Below is a small trained network, with its code and all its weights. Each question gives an input and a target symbol and asks what happens when units are switched off, that is, made to give their printed mean instead of their output.

import numpy as np


def w(rows, s, z=0):
    codes = np.array(rows[::2]) - 128.0
    scale = np.full(codes.shape[1], s)
    scale[-1] = z or s
    return codes * scale


def f(y):
    return y / 2 * (1 + np.tanh(0.7978845608 * (y + 0.044715 * y**3)))


def softmax(a):
    e = np.exp(a - a.max(-1, keepdims=True))
    return e / e.sum(-1, keepdims=True)


def log_softmax(a):
    a = a - a.max(-1, keepdims=True)
    return a - np.log(np.exp(a).sum(-1, keepdims=True))


def net(x, mask):
    ids = ['ΛΞΠΦαβγδζηθστψω'.index(c) for c in x.split()]
    T = len(ids)
    res = E[ids] + P[:T]
    r = res
    for j in range(3):
        rows = slice(2 * j, 2 * j + 2)
        q, k, v = (r @ M[0][rows].T for M in (Q, K, V))
        z = softmax(np.where(np.tri(T) > 0, q @ k.T / 2**0.5, -1e9)) @ v
        o = O[0][rows]
        res = res + np.where(mask[j], z, o[:, -1]) @ o[:, :-1]
    y = f(res @ A[0][:, :-1].T + A[0][:, -1])
    res = res + np.where(mask[3:15], y, B[0][:, -1]) @ B[0][:, :-1]
    return log_softmax(res[-1] @ U[:, :-1].T + U[:, -1])


Q, K, V, O, A, B = {}, {}, {}, {}, {}, {}
E = w([
[110,102,192,159,143,150,248,112],'Λ',
[122,51,135,88,105,123,252,159],'Ξ',
[140,133,164,204,157,148,98,162],'Π',
[92,134,172,192,131,149,139,141],'Φ',
[105,99,78,38,123,141,172,157],'α',
[113,118,133,111,199,53,210,125],'β',
[132,55,145,152,130,85,178,150],'γ',
[164,102,92,157,127,113,98,201],'δ',
[33,150,101,160,151,59,121,117],'ζ',
[204,82,143,175,107,174,150,174],'η',
[206,103,178,109,162,106,169,151],'θ',
[74,168,94,177,94,150,160,120],'σ',
[127,164,114,141,79,200,65,161],'τ',
[158,173,90,228,173,110,96,146],'ψ',
[163,206,167,117,174,207,132,107],'ω',
],0.018)
P = w([
[74,36,193,121,175,153,72,211],'0',
[110,144,171,163,145,95,191,209],'1',
[46,145,101,82,176,157,147,157],'2',
[155,60,152,158,124,132,86,136],'3',
[140,158,178,157,95,69,161,184],'4',
[83,129,53,74,183,186,146,112],'5',
[159,72,131,134,109,120,74,85],'6',
[180,175,171,157,61,44,169,171],'7',
[104,147,36,69,178,196,151,92],'8',
[172,93,105,119,100,104,77,36],'9',
[208,221,153,152,42,14,174,156],'10',
[109,158,50,53,155,227,167,93],'11',
[186,88,104,91,93,76,88,5],'12',
],0.016)
Q[0] = w([
[139,217,154,140,71,86,174,195],'H0',
[203,204,178,141,70,108,124,129],'H0',
[79,18,58,88,254,212,102,72],'H1',
[51,47,143,108,181,93,110,131],'H1',
[24,119,93,86,218,122,149,169],'H2',
[140,245,165,148,53,50,169,219],'H2',
],0.0095)
K[0] = w([
[95,108,170,139,174,160,113,204],'H0',
[93,109,96,135,167,134,147,158],'H0',
[203,175,89,121,56,111,125,23],'H1',
[138,109,171,129,89,87,92,82],'H1',
[141,129,102,145,145,78,87,130],'H2',
[48,88,184,150,202,160,107,251],'H2',
],0.015)
V[0] = w([
[138,161,86,17,188,191,99,105],'H0',
[113,179,144,131,166,61,206,118],'H0',
[115,177,97,166,35,226,129,124],'H1',
[246,131,139,116,165,181,166,148],'H1',
[98,92,183,95,72,175,216,101],'H2',
[127,64,56,76,77,92,148,184],'H2',
],0.014)
O[0] = w([
[145,65,111,49,182,53,89,183,8],'H0',
[90,96,58,95,170,184,137,103,138],'H0',
[27,116,118,137,123,44,154,138,20],'H1',
[127,222,166,10,96,99,126,116,153],'H1',
[32,75,240,98,133,149,132,109,179],'H2',
[153,62,51,75,33,173,152,169,174],'H2',
],0.013,0.012)
A[0] = w([
[73,150,31,200,127,135,131,152,171],'N0',
[188,78,149,200,126,120,120,100,200],'N1',
[82,175,126,121,85,170,1,127,172],'N2',
[108,146,133,159,134,90,183,218,255],'N3',
[89,95,222,84,104,115,109,85,58],'N4',
[92,185,109,117,222,148,132,70,204],'N5',
[117,64,18,168,180,179,157,32,81],'N6',
[166,129,212,193,99,166,116,123,173],'N7',
[70,153,95,146,130,165,210,200,5],'N8',
[128,128,104,144,98,195,126,7,176],'N9',
[99,102,110,122,51,154,133,136,115],'N10',
[73,145,192,120,92,128,145,187,201],'N11',
],0.0081,0.0037)
B[0] = w([
[110,68,111,149,80,145,146,111,171],'N0',
[78,162,45,128,193,127,41,80,186],'N1',
[162,63,143,158,165,130,178,117,156],'N2',
[43,105,80,91,126,236,63,137,147],'N3',
[139,131,117,246,144,99,178,158,182],'N4',
[132,113,81,121,102,127,54,246,173],'N5',
[68,110,230,151,123,192,114,212,195],'N6',
[64,132,141,74,100,59,129,127,241],'N7',
[181,175,166,166,91,93,66,53,163],'N8',
[183,86,130,88,205,52,107,130,250],'N9',
[194,179,149,137,110,35,153,98,180],'N10',
[117,132,2,92,162,136,179,92,175],'N11',
],0.0078,0.026)
U = w([
[143,135,137,192,191,91,207,147,141],'Λ',
[230,93,103,214,100,136,234,137,78],'Ξ',
[112,220,169,163,107,125,91,124,48],'Π',
[87,167,113,117,148,142,102,63,51],'Φ',
[145,73,105,102,78,66,120,208,91],'α',
[172,126,58,90,207,194,163,102,252],'β',
[177,68,151,125,111,43,41,21,130],'γ',
[175,179,91,193,72,116,136,234,133],'δ',
[180,81,120,193,131,109,104,147,142],'ζ',
[72,164,200,148,14,118,149,203,84],'η',
[130,175,254,112,69,158,118,156,99],'θ',
[79,123,46,107,80,195,147,58,164],'σ',
[74,153,45,67,130,118,129,196,162],'τ',
[183,180,28,178,168,150,185,62,163],'ψ',
[143,156,174,146,136,48,99,235,113],'ω',
],0.0052,0.0038)

Each question gives the input, a string of symbols that net reads in full, and the target symbol t.
The units are the heads (2 rows each of Q, K, V and O) and the neurons (one row each of A and B). Each row of codes is followed by its name. A weight is (code - 128) times the scale printed after its matrix; where a second scale follows, it is the last column's (O, A, B and U).
mask holds one flag per unit, heads first, then neurons. A switched-off unit (its flag False) gives its mean, the last column of its rows in O or B, instead of its output. The means were averaged over made-up inputs and are rounded, as every weight is.
A unit's drop is (log p(t) with every unit on - log p(t) with that unit switched off) / (log p(t) with every unit on - log p(t) with every unit switched off).
The circuit of an input: a set's keep is (log p(t) with only the set's units on - log p(t) with every unit switched off) / (log p(t) with every unit on - log p(t) with every unit switched off). Starting from the 12 units with the biggest drops (on a tie, the unit counted first), units are removed one at a time, each time the one whose removal leaves the highest keep (on an exact tie, the one counted first), for as long as the keep stays at least 0.8.
units of the circuit, in order: the units of the circuit, biggest drop first
unit that matters most: the unit with the biggest drop
k most important neurons: the k neurons with the biggest drops, biggest first
input Λ Φ γ ω θ θ δ Λ ψ Λ τ Π Ξ, target Ξ: units of the circuit, in order	N4, H2, N7, N10
input θ τ β θ, target β: units of the circuit, in order	H0, N7
input β θ τ Π ζ Λ Π σ, target β: units of the circuit, in order	H1, H0
input Π τ σ ζ η ζ θ θ, target Π: units of the circuit, in order	H2, H0, N9, N1
input Π γ τ Λ Π, target Π: units of the circuit, in order	H2, H0, N9, N1
input Λ Ξ ψ δ β θ Φ ψ, target Λ: units of the circuit, in order	H2, N4, N11
input γ ζ θ δ γ δ θ β Ξ τ, target Ξ: 2 most important neurons	N4, N7
input Π ω Φ Ξ τ Ξ ω Λ δ σ β, target Π: most important neuron	N9
input γ α σ δ δ γ η θ, target γ: 3 most important neurons	N7, N1, N6
input Ξ δ θ ψ δ θ δ γ γ δ ψ δ ζ, target ζ: units of the circuit, in order	N6, H1
input Π δ γ τ γ, target Π: units of the circuit, in order	H2, H0, N9, N1
input α γ θ θ Λ γ Λ Ξ, target α: units of the circuit, in order	H0, H2
input Ξ ψ β τ γ, target Ξ: units of the circuit, in order	H2, N4, N11, N10
input ζ θ β θ θ ψ δ Λ ψ, target δ: units of the circuit, in order	H2, N5, N6
input γ γ ζ τ γ Φ θ ζ ζ ω Λ ω, target τ: unit that matters most	N5
input Φ θ θ δ θ δ β β, target Φ: 2 most important neurons	N1, N3
input Φ σ ζ η γ η τ δ Λ η Λ, target Φ: 3 most important neurons	N1, N7, N3
input γ Ξ ω η Λ, target γ: 2 most important neurons	N7, N9
input Ξ α η Π ψ ω α γ η, target ψ: 3 most important neurons	N7, N6, N10
input Λ Λ τ ω Ξ θ ψ ζ δ Λ ω σ, target τ: unit that matters most	H1
input δ ω θ η Π Λ τ β, target δ: 2 most important neurons	N9, N11
